Here is a tiny trained network, its code and every weight. The questions are about switching its units off for an input and a class, where a switched-off unit gives its printed mean instead of its output.

import numpy as np


def w(rows, s, z=0):
    codes = np.array(rows[::2]) - 128.0
    scale = np.full(codes.shape[1], s)
    scale[-1] = z or s
    return codes * scale


def f(y):
    return np.maximum(y, 0)


def log_softmax(a):
    a = a - a.max(-1, keepdims=True)
    return a - np.log(np.exp(a).sum(-1, keepdims=True))


def net(x, mask):
    res = np.array(x, float).reshape(1, 4) / 4 @ E
    y = f(res @ A[0][:, :-1].T + A[0][:, -1])
    res = res + np.where(mask, y, B[0][:, -1]) @ B[0][:, :-1]
    return log_softmax(res[-1] @ U[:, :-1].T + U[:, -1])


A, B = {}, {}
E = w([
[96,101,136,66],'x0',
[23,201,101,171],'x1',
[186,73,130,237],'x2',
[140,85,4,146],'x3',
],0.0043)
A[0] = w([
[188,118,190,152,147],'N1',
[132,116,119,143,136],'N2',
[168,89,39,17,149],'N3',
[158,120,160,132,142],'N4',
[125,125,129,130,108],'N5',
[154,64,82,207,135],'N6',
[143,86,97,180,134],'N7',
[36,218,159,118,197],'N8',
[148,96,84,94,145],'N9',
[173,120,186,144,147],'N10',
[99,185,98,171,115],'N11',
[208,114,229,155,147],'N12',
[127,123,196,102,222],'N13',
[157,62,78,212,134],'N14',
[180,117,190,146,148],'N15',
[63,138,202,43,122],'N16',
[114,123,136,64,206],'N17',
[60,243,56,241,109],'N18',
[130,132,129,130,127],'N19',
[118,141,116,150,126],'N20',
[154,62,75,212,132],'N21',
[208,114,191,171,173],'N22',
[54,136,212,25,125],'N23',
[180,59,22,45,160],'N24',
[117,146,72,215,250],'N25',
[174,121,180,146,145],'N26',
[117,125,139,119,124],'N27',
[82,178,134,125,167],'N28',
[156,112,135,151,220],'N29',
[160,115,137,155,217],'N30',
[66,193,142,122,172],'N31',
[113,152,112,158,113],'N32',
[123,124,131,130,121],'N33',
[134,126,130,133,151],'N34',
[139,150,116,2,201],'N35',
[126,144,97,178,192],'N36',
[177,122,185,148,143],'N37',
[180,119,191,146,146],'N38',
[162,53,69,224,133],'N39',
],0.0079,0.0015)
B[0] = w([
[171,122,145,88,198],'N1',
[118,125,126,121,144],'N2',
[154,86,63,193,207],'N3',
[150,126,139,113,165],'N4',
[128,128,128,128,128],'N5',
[70,108,113,83,207],'N6',
[90,115,118,101,179],'N7',
[104,182,200,173,253],'N8',
[142,115,91,145,166],'N9',
[164,123,147,99,187],'N10',
[140,181,129,138,183],'N11',
[193,118,160,77,229],'N12',
[146,97,171,126,201],'N13',
[67,106,111,81,211],'N14',
[169,122,147,95,194],'N15',
[79,85,177,144,220],'N16',
[130,94,130,166,188],'N17',
[150,254,114,141,253],'N18',
[129,129,127,128,130],'N19',
[129,147,122,127,147],'N20',
[65,109,110,83,211],'N21',
[175,118,140,65,221],'N22',
[71,73,181,147,235],'N23',
[157,96,36,173,217],'N24',
[98,197,86,98,223],'N25',
[163,123,142,99,184],'N26',
[123,124,133,130,139],'N27',
[124,163,157,153,193],'N28',
[135,122,125,93,182],'N29',
[136,122,125,91,184],'N30',
[117,177,165,158,213],'N31',
[132,156,121,130,154],'N32',
[127,128,129,128,129],'N33',
[130,127,127,123,140],'N34',
[137,69,125,199,222],'N35',
[113,164,106,113,181],'N36',
[166,122,143,98,188],'N37',
[168,122,148,95,194],'N38',
[57,103,108,74,224],'N39',
],0.048,0.0035)
U = w([
[169,73,43,206,254],'0',
[57,90,213,177,139],'1',
[42,116,72,65,12],'2',
[253,113,172,70,175],'3',
[141,247,132,159,66],'4',
],0.0047,0.00019)

Each question gives the input, the list of numbers given to net, and the class t.
The units are the neurons (one row each of A and B). Each row of codes is followed by its name. A weight is (code - 128) times the scale printed after its matrix; where a second scale follows, it is the last column's (A, B and U).
mask holds one flag per neuron, in row order. A switched-off neuron (its flag False) gives its mean, the last column of its row in B, instead of its output. The means were averaged over made-up inputs and are rounded, as every weight is.
A unit's drop is (log p(t) with every unit on - log p(t) with that unit switched off) / (log p(t) with every unit on - log p(t) with every unit switched off).
The circuit of an input: a set's keep is (log p(t) with only the set's units on - log p(t) with every unit switched off) / (log p(t) with every unit on - log p(t) with every unit switched off). Starting from the 12 units with the biggest drops (on a tie, the unit counted first), units are removed one at a time, each time the one whose removal leaves the highest keep (on an exact tie, the one counted first), for as long as the keep stays at least 0.8.
circuit, biggest first: the units of the circuit, biggest drop first
k most important neurons: the k neurons with the biggest drops, biggest first
drop when u is switched off: that unit's drop, to one decimal
input [2,7,-5,0], class 4: circuit, biggest first => N18
input [-3,2,-8,5], class 0: 2 most important neurons => N3, N35
input [6,0,-6,1], class 1: circuit, biggest first => N23, N16
input [-5,6,4,1], class 4: 2 most important neurons => N18, N11
input [0,-3,-1,6], class 0: 2 most important neurons => N24, N3
input [-7,5,4,0], class 4: 3 most important neurons => N18, N11, N23
input [-7,4,-7,-4], class 1: 3 most important neurons => N23, N16, N25
input [4,2,-4,3], class 0: 2 most important neurons => N3, N24
input [-6,-5,-5,8], class 0: drop when N24 is switched off => 0.2
input [-3,-2,-4,8], class 0: drop when N3 is switched off => 0.2
input [-3,-8,-4,1], class 0: drop when N35 is switched off => 0.1
input [-5,7,-4,-5], class 4: drop when N18 is switched off => 0.5
